The rows lie along a hidden order. The number after each row says roughly how far along it the row is, from 0 to 10. A new part has a new order.
In the rows, 100 means zero.
[104,103,104,92,107,94,125,102,117,99,119,82,112,117,93,90,112,97,85,95,88] | 4
[101,155,119,108,109,116,98,95,113,111,91,117,100,105,82,108,105,95,138,125,102] | 9
[117,111,131,91,94,100,90,101,88,105,135,74,85,120,102,102,108,92,86,104,95] | 4
[81,124,110,101,107,95,110,96,98,86,110,94,75,94,93,102,110,128,104,135,95] | 0
[101,103,86,103,103,99,96,105,92,96,63,123,79,86,102,116,103,102,106,88,108] | 9
[78,125,106,103,99,110,111,90,107,85,100,134,119,108,96,95,120,69,139,117,90] | 5
[110,105,102,101,112,98,96,107,87,105,72,133,100,91,106,119,99,92,86,96,87] | 8
[92,83,163,104,109,110,96,95,110,103,106,94,126,95,112,92,96,137,96,79,86] | 5
[149,91,104,99,91,95,78,96,110,91,102,123,93,115,104,121,123,103,104,111,97] | 4
[99,107,97,106,103,103,88,98,65,106,98,130,90,86,103,104,85,91,81,110,90] | 6
[123,65,105,97,85,93,104,97,93,109,110,88,109,94,95,116,95,114,96,114,79] | 3
[80,79,76,117,95,93,96,95,95,90,113,111,103,90,90,80,79,101,129,115,112] | 5
[86,104,70,108,103,92,120,105,92,78,118,128,71,113,104,91,137,118,101,84,88] | 0
[87,50,71,100,91,91,113,97,95,91,111,79,110,97,107,87,99,116,79,76,98] | 5
[130,113,111,112,114,85,74,101,113,96,106,134,99,114,84,103,96,93,124,162,108] | 5
[71,124,78,112,111,106,119,101,114,90,85,121,108,92,97,92,112,118,133,100,100] | 8
[105,103,105,87,97,100,110,90,106,106,95,62,102,91,82,120,96,98,98,126,103] | 7
[85,110,64,106,97,110,119,104,109,103,78,99,98,88,101,106,108,109,126,70,101] | 10
[128,89,99,106,95,93,89,96,129,89,97,137,122,104,89,100,95,88,135,114,106] | 7
[128,115,102,99,96,107,95,103,120,112,103,84,110,107,89,109,94,95,135,110,99] | 8
[108,102,66,102,112,84,92,105,88,99,112,123,105,112,94,82,91,72,76,117,102] | 7
[86,95,122,113,104,99,80,92,92,80,98,116,80,93,104,98,104,137,103,119,118] | 5
[81,141,123,100,103,102,101,96,105,77,102,115,82,106,91,91,118,78,136,156,105] | 3
[90,134,106,101,123,104,89,104,97,98,98,129,109,112,109,87,102,92,78,86,100] | 9
[120,90,79,94,97,90,115,98,101,110,108,82,107,111,86,115,106,89,77,94,90] | 7
[131,96,106,96,85,107,93,97,123,96,106,88,112,119,105,113,121,108,122,86,88] | 5
[109,95,133,110,109,99,79,104,95,97,130,116,95,107,111,91,101,140,89,97,90] | 2
[99,97,118,99,88,89,106,102,103,76,116,78,75,101,97,99,118,127,119,134,96] | 0
[73,74,87,95,98,93,130,94,103,87,86,79,104,80,93,101,105,118,95,119,104] | 6
[131,84,108,111,110,84,78,106,99,97,100,153,108,99,103,107,92,105,107,136,85] | 3
[97,94,82,106,110,78,114,108,90,94,103,119,89,88,86,100,86,98,80,139,101] | 4
[104,80,74,111,113,87,107,100,118,101,104,98,107,95,88,104,97,135,97,91,102] | 6
[124,87,127,82,106,101,86,105,95,111,82,79,102,102,114,117,96,99,46,66,103] | 10
[115,126,80,109,90,106,93,98,124,99,107,107,96,112,90,103,113,95,158,95,108] | 7
[114,140,56,111,104,100,91,107,102,96,103,146,92,127,102,104,131,83,119,109,95] | 7
[65,125,53,103,96,109,131,99,94,99,88,94,92,88,92,98,110,96,124,102,98] | 8
[99,84,99,108,119,97,112,94,108,106,82,124,120,92,103,106,98,125,80,103,89] | 7
[117,73,134,100,100,80,100,101,97,86,113,87,84,91,89,106,95,120,89,150,97] | 0
[58,124,100,106,110,102,110,103,80,86,105,142,87,99,111,77,111,95,98,95,97] | 5
[101,120,69,107,104,97,110,102,128,90,99,110,107,114,91,89,112,94,136,109,107] | 8
[101,111,92,97,104,94,92,104,115,86,116,85,80,116,104,88,111,121,97,84,116] | 6
[73,103,124,103,106,110,109,90,93,101,119,98,110,97,101,83,100,124,92,99,88] | 4
[88,107,94,102,90,99,98,98,82,89,80,114,78,84,93,114,110,88,120,136,103] | 5
[110,142,109,89,109,102,102,109,110,105,74,78,89,104,96,114,106,90,104,94,102] | 9
[80,132,110,122,119,116,91,94,97,102,107,150,120,99,103,82,93,119,120,91,91] | 7
[93,107,43,117,98,110,101,104,94,109,105,123,103,109,111,90,106,107,119,52,98] | 9
[78,138,87,105,111,101,117,93,98,77,110,137,74,122,96,93,145,88,100,122,95] | 3
[99,111,101,88,105,100,97,104,75,106,85,100,102,102,100,103,91,61,65,100,103] | 10
[64,115,83,98,105,109,118,97,102,92,101,107,115,110,104,76,107,68,100,89,99] | 9
[90,80,65,102,103,88,94,98,93,83,117,117,85,119,102,89,110,90,73,92,109] | 5

Part 2:
[99,93,77,97,113,111,102,89,80,102,108,110,90,115,109,100,111,76,99,104,106,99,75,128,119,100,122,68] | 6
[121,96,78,104,119,112,103,98,103,107,105,105,92,119,113,109,114,94,98,106,108,100,82,129,106,81,136,71] | 8
[126,109,92,118,110,116,120,115,146,106,94,106,114,126,104,122,115,119,101,91,97,98,111,116,81,129,145,92] | 10
[79,82,68,89,111,94,94,62,38,95,99,120,99,110,90,80,101,33,109,109,103,104,80,148,154,115,92,97] | 0
[104,107,87,97,107,97,110,90,73,95,109,116,118,113,99,91,107,74,114,89,90,103,104,130,121,158,97,93] | 4
[49,74,85,85,100,98,91,68,45,100,93,115,74,96,101,92,102,41,97,119,111,95,71,124,132,66,89,98] | 0
[186,117,71,97,133,94,97,91,78,101,132,102,120,126,102,84,103,108,100,110,101,109,82,150,137,107,130,72] | 9
[94,105,87,92,107,98,103,88,68,95,110,113,113,106,98,86,103,68,114,95,90,104,100,126,126,152,90,89] | 3
[128,95,74,114,116,117,115,102,128,108,95,111,101,134,109,120,120,101,96,100,108,97,84,138,96,86,153,83] | 10
[75,81,86,102,106,123,106,95,107,107,95,108,68,113,110,121,115,87,83,107,113,90,81,111,90,62,137,76] | 7
[91,79,74,98,114,120,100,89,92,107,102,108,68,116,113,114,115,82,83,114,118,92,62,123,105,47,139,68] | 7
[143,116,86,106,116,102,111,100,106,100,111,110,124,120,100,98,108,99,108,90,92,102,102,131,112,146,121,91] | 7
[55,73,94,89,100,113,98,83,73,103,97,110,61,100,107,109,107,72,82,117,115,88,64,101,103,46,114,87] | 3
[140,118,87,102,113,98,113,98,95,97,114,112,132,122,98,93,108,92,113,86,87,104,110,133,119,167,115,94] | 6
[110,94,88,108,112,119,102,110,123,108,100,98,82,115,117,120,113,111,94,105,110,98,88,113,88,70,139,67] | 10
[32,78,88,111,92,125,123,98,125,104,73,122,83,110,98,128,119,71,91,88,103,87,95,100,78,105,134,105] | 5
[125,104,86,108,114,109,112,102,115,104,103,108,106,122,107,111,112,102,102,96,100,100,95,127,100,112,134,83] | 8
[175,117,69,89,131,92,95,83,51,99,137,106,122,123,104,74,101,90,105,110,98,109,80,152,148,120,114,69] | 7
[73,80,82,100,106,122,104,96,105,107,96,107,68,111,111,119,113,85,83,107,114,92,78,109,91,63,136,78] | 7
[151,112,83,109,120,108,111,107,119,105,110,103,111,130,104,108,111,119,100,100,99,102,96,129,100,113,145,87] | 10
[73,91,92,104,104,120,104,104,109,105,96,104,80,104,112,118,109,91,95,99,106,96,94,101,88,95,124,75] | 7
[60,84,87,109,101,125,115,102,122,106,84,119,78,114,107,126,118,85,90,95,108,89,90,106,80,92,138,88] | 7
[64,82,79,95,105,117,104,88,86,103,98,112,71,110,105,110,111,69,88,106,110,93,74,111,105,75,124,82] | 5
[115,107,86,100,111,105,109,95,91,99,109,111,113,115,103,100,109,86,108,93,95,102,95,127,113,145,114,83] | 6
[112,112,90,94,109,97,107,92,73,94,115,113,121,109,100,87,104,78,115,90,88,104,107,127,122,163,94,89] | 4
[80,81,78,85,113,113,89,83,60,104,115,101,58,101,112,101,103,79,80,123,118,94,57,109,115,36,122,60] | 5
[62,79,78,91,105,112,101,82,68,102,99,113,75,110,102,104,107,63,91,111,109,94,73,118,113,78,117,85] | 4
[83,105,94,101,101,107,111,99,92,97,101,114,107,107,100,101,108,77,112,86,90,101,111,113,103,155,103,93] | 4
[86,94,82,87,107,94,94,72,44,93,112,110,102,99,96,80,97,57,112,104,96,107,94,128,138,131,83,89] | 2
[58,79,85,90,104,109,99,82,68,100,99,112,73,100,101,102,104,61,93,112,108,95,75,112,115,86,108,87] | 3
[101,105,87,94,106,93,106,83,62,92,108,115,123,107,93,81,104,62,119,92,87,105,105,133,134,167,89,101] | 2
[112,108,83,86,112,87,95,77,40,92,120,114,119,103,96,74,98,61,118,101,90,108,96,138,145,146,79,91] | 2
[114,103,72,90,114,95,104,77,54,95,114,119,116,116,97,80,108,58,113,100,93,104,87,146,139,145,97,89] | 3
[64,78,83,100,103,122,106,94,102,106,96,111,66,112,108,121,114,83,82,107,114,88,74,104,93,66,132,81] | 6
[65,78,74,90,105,105,99,74,58,99,97,116,82,108,98,96,105,50,98,113,108,96,74,131,128,85,108,92] | 2
[162,110,68,109,121,102,118,90,105,102,107,119,129,142,96,98,116,87,105,91,94,101,92,158,123,141,137,98] | 7
[64,84,80,93,104,109,100,82,71,100,98,113,79,105,100,101,106,63,98,107,104,96,80,118,117,93,111,87] | 3
[107,82,73,108,115,124,104,101,119,111,95,103,73,125,119,124,120,99,91,112,120,94,71,125,93,44,149,67] | 10
[152,116,78,106,118,99,113,96,99,101,112,114,131,127,98,95,110,95,107,91,92,104,100,142,120,148,125,94] | 7
[59,79,82,92,103,114,99,81,65,100,96,113,75,104,101,101,105,60,93,111,109,94,74,110,114,74,110,89] | 3
[157,121,85,107,121,99,115,100,106,99,111,112,133,128,95,96,108,101,111,86,88,105,111,139,115,164,122,96] | 7
[149,109,86,115,116,111,118,111,135,104,102,106,120,132,102,115,114,121,101,94,96,101,104,125,91,123,147,93] | 10
[67,74,77,89,107,112,98,81,69,103,101,110,66,105,106,105,107,68,85,117,114,92,66,112,111,51,120,79] | 4
[72,94,86,96,101,105,104,89,76,97,101,112,95,104,100,97,105,67,107,95,96,101,97,119,115,128,101,87] | 4
[83,87,89,107,107,118,105,104,116,108,94,104,76,110,114,123,113,98,91,101,110,95,88,108,87,77,133,74] | 8
